Here is a tiny trained network, its code and every weight. The questions are about switching its units off for an input and a target symbol, where a switched-off unit gives its printed mean instead of its output.

import numpy as np


def w(rows, s, z=0):
    codes = np.array(rows[::2]) - 128.0
    scale = np.full(codes.shape[1], s)
    scale[-1] = z or s
    return codes * scale


def f(y):
    return np.maximum(y, 0)


def softmax(a):
    e = np.exp(a - a.max(-1, keepdims=True))
    return e / e.sum(-1, keepdims=True)


def log_softmax(a):
    a = a - a.max(-1, keepdims=True)
    return a - np.log(np.exp(a).sum(-1, keepdims=True))


def net(x, mask):
    ids = ['ΠΦΨαβγδεζηθλσω'.index(c) for c in x.split()]
    T = len(ids)
    res = E[ids] + P[:T]
    r = res
    for j in range(2):
        rows = slice(2 * j, 2 * j + 2)
        q, k, v = (r @ M[0][rows].T for M in (Q, K, V))
        z = softmax(np.where(np.tri(T) > 0, q @ k.T / 2**0.5, -1e9)) @ v
        o = O[0][rows]
        res = res + np.where(mask[j], z, o[:, -1]) @ o[:, :-1]
    y = f(res @ A[0][:, :-1].T + A[0][:, -1])
    res = res + np.where(mask[2:6], y, B[0][:, -1]) @ B[0][:, :-1]
    return log_softmax(res[-1] @ U[:, :-1].T + U[:, -1])


Q, K, V, O, A, B = {}, {}, {}, {}, {}, {}
E = w([
[47,179,121,19,149],'Π',
[15,45,133,94,129],'Φ',
[87,84,135,19,190],'Ψ',
[210,114,56,96,145],'α',
[123,51,58,137,173],'β',
[80,163,211,133,174],'γ',
[184,171,131,3,140],'δ',
[140,216,57,87,64],'ε',
[108,163,54,77,181],'ζ',
[118,89,80,157,54],'η',
[114,114,162,91,5],'θ',
[100,176,16,148,133],'λ',
[27,140,82,154,59],'σ',
[173,64,146,81,72],'ω',
],0.005)
P = w([
[124,161,166,148,138],'0',
[57,98,69,4,117],'1',
[48,103,54,20,118],'2',
[58,90,56,22,114],'3',
[67,86,48,41,117],'4',
[98,92,56,46,106],'5',
[65,87,63,31,97],'6',
[77,78,60,33,101],'7',
[63,80,72,25,97],'8',
[75,76,73,35,102],'9',
[111,69,76,12,92],'10',
[85,73,80,21,79],'11',
[102,76,77,28,75],'12',
[123,83,79,5,69],'13',
],0.0027)
Q[0] = w([
[155,101,93,105,68],'h0',
[184,166,228,253,126],'h0',
[55,104,96,52,140],'h1',
[107,94,66,44,67],'h1',
],0.043)
K[0] = w([
[156,83,169,209,79],'h0',
[124,42,6,48,24],'h0',
[111,206,188,189,95],'h1',
[154,153,224,195,208],'h1',
],0.028)
V[0] = w([
[114,76,126,191,41],'h0',
[4,93,125,172,159],'h0',
[116,219,66,176,86],'h1',
[163,100,68,178,207],'h1',
],0.038)
O[0] = w([
[223,168,83,160,58,95],'h0',
[129,92,71,253,136,169],'h0',
[204,152,147,139,247,104],'h1',
[163,26,80,72,127,2],'h1',
],0.022,0.008)
A[0] = w([
[92,35,60,18,127,1],'n0',
[171,101,53,100,15,143],'n1',
[163,22,94,141,205,28],'n2',
[252,99,78,40,144,124],'n3',
],0.011,0.0008)
B[0] = w([
[237,113,201,195,87,246],'n0',
[67,118,43,60,152,225],'n1',
[81,2,154,87,156,213],'n2',
[150,192,12,71,108,184],'n3',
],0.011)
U = w([
[17,152,143,158,225,207],'Π',
[71,109,71,179,93,127],'Φ',
[110,84,165,179,3,186],'Ψ',
[224,119,145,99,82,192],'α',
[164,62,88,113,64,29],'β',
[136,124,130,109,136,164],'γ',
[133,141,222,46,114,6],'δ',
[160,183,140,70,230,69],'ε',
[160,74,179,118,162,192],'ζ',
[187,156,37,112,124,145],'η',
[172,231,163,175,73,134],'θ',
[129,105,95,70,194,24],'λ',
[224,115,107,215,178,41],'σ',
[69,137,119,18,53,158],'ω',
],0.0034,0.0021)

Each question gives the input, a string of symbols that net reads in full, and the target symbol t.
The units are the heads (2 rows each of Q, K, V and O) and the neurons (one row each of A and B). Each row of codes is followed by its name. A weight is (code - 128) times the scale printed after its matrix; where a second scale follows, it is the last column's (O, A, B and U).
mask holds one flag per unit, heads first, then neurons. A switched-off unit (its flag False) gives its mean, the last column of its rows in O or B, instead of its output. The means were averaged over made-up inputs and are rounded, as every weight is.
A unit's drop is (log p(t) with every unit on - log p(t) with that unit switched off) / (log p(t) with every unit on - log p(t) with every unit switched off).
The circuit of an input: a set's keep is (log p(t) with only the set's units on - log p(t) with every unit switched off) / (log p(t) with every unit on - log p(t) with every unit switched off). Starting from all 6 units, units are removed one at a time, each time the one whose removal leaves the highest keep (on an exact tie, the one counted first), for as long as the keep stays at least 0.8.
units of the circuit, in order: the units of the circuit, biggest drop first
most important unit: the unit with the biggest drop
k most important neurons: the k neurons with the biggest drops, biggest first
heads that matter: for each layer, one digit per head in row order, 1 if its drop is at least 0.15 and else 0, layers parted by /
drop when u is switched off: that unit's drop, to one decimal
input ζ Π θ η δ η ζ θ θ ω ζ λ σ, target ζ: most important unit	h1
input ω σ ω Ψ ω Π θ θ, target ω: units of the circuit, in order	[h0, h1, n1]
input δ ω ζ σ ε θ β η Ψ β, target δ: heads that matter	10
input σ ω θ β θ ω ε δ, target σ: heads that matter	11
input β α Π Π, target β: heads that matter	01
input θ η ε Ψ ε θ γ θ Π, target Π: units of the circuit, in order	[h0, n0]
input θ ω δ, target θ: units of the circuit, in order	[h1, h0]
input ζ Ψ ζ θ σ θ θ η, target ζ: units of the circuit, in order	[h1, h0, n2, n0]
input σ δ θ, target σ: units of the circuit, in order	[h1, h0]
input λ β β θ ω ω σ θ, target λ: heads that matter	01
input η θ Φ, target η: units of the circuit, in order	[h0, h1, n3]
input Φ η ζ θ θ Π, target Φ: units of the circuit, in order	[h0, h1, n1]
input α ω θ Π ω σ ω δ, target α: units of the circuit, in order	[n0, h1, h0]
input θ δ σ η ω η ω, target θ: most important unit	h1
input λ ε θ η ε θ θ ω Ψ Ψ ζ, target λ: units of the circuit, in order	[h1, n2, n3]
input Ψ δ ω ζ, target Ψ: units of the circuit, in order	[h1, n0]
input ω θ θ Φ θ Φ Ψ σ λ ω Ψ η, target ω: 2 most important neurons	[n1, n0]
input δ Ψ η, target δ: units of the circuit, in order	[h0, n0]
input ω η ζ ε Ψ Π θ λ η θ η θ Ψ ω, target ω: 2 most important neurons	[n1, n0]
input γ ζ ω ζ α ζ β Π σ, target Π: units of the circuit, in order	[h0]
input ε α Π θ η η γ η δ, target Π: 2 most important neurons	[n0, n3]
input ε ω ω ε β σ ω, target ε: units of the circuit, in order	[h1, h0]
input β λ Π Φ Π θ Ψ σ, target β: 3 most important neurons	[n0, n1, n2]
input Ψ ζ Π δ η η Π α, target Ψ: drop when h0 is switched off	0.7
input ζ Ψ ω θ, target ζ: drop when n2 is switched off	0.2
input Ψ ω α θ ω σ α ω η Φ θ, target Ψ: drop when h1 is switched off	1.7
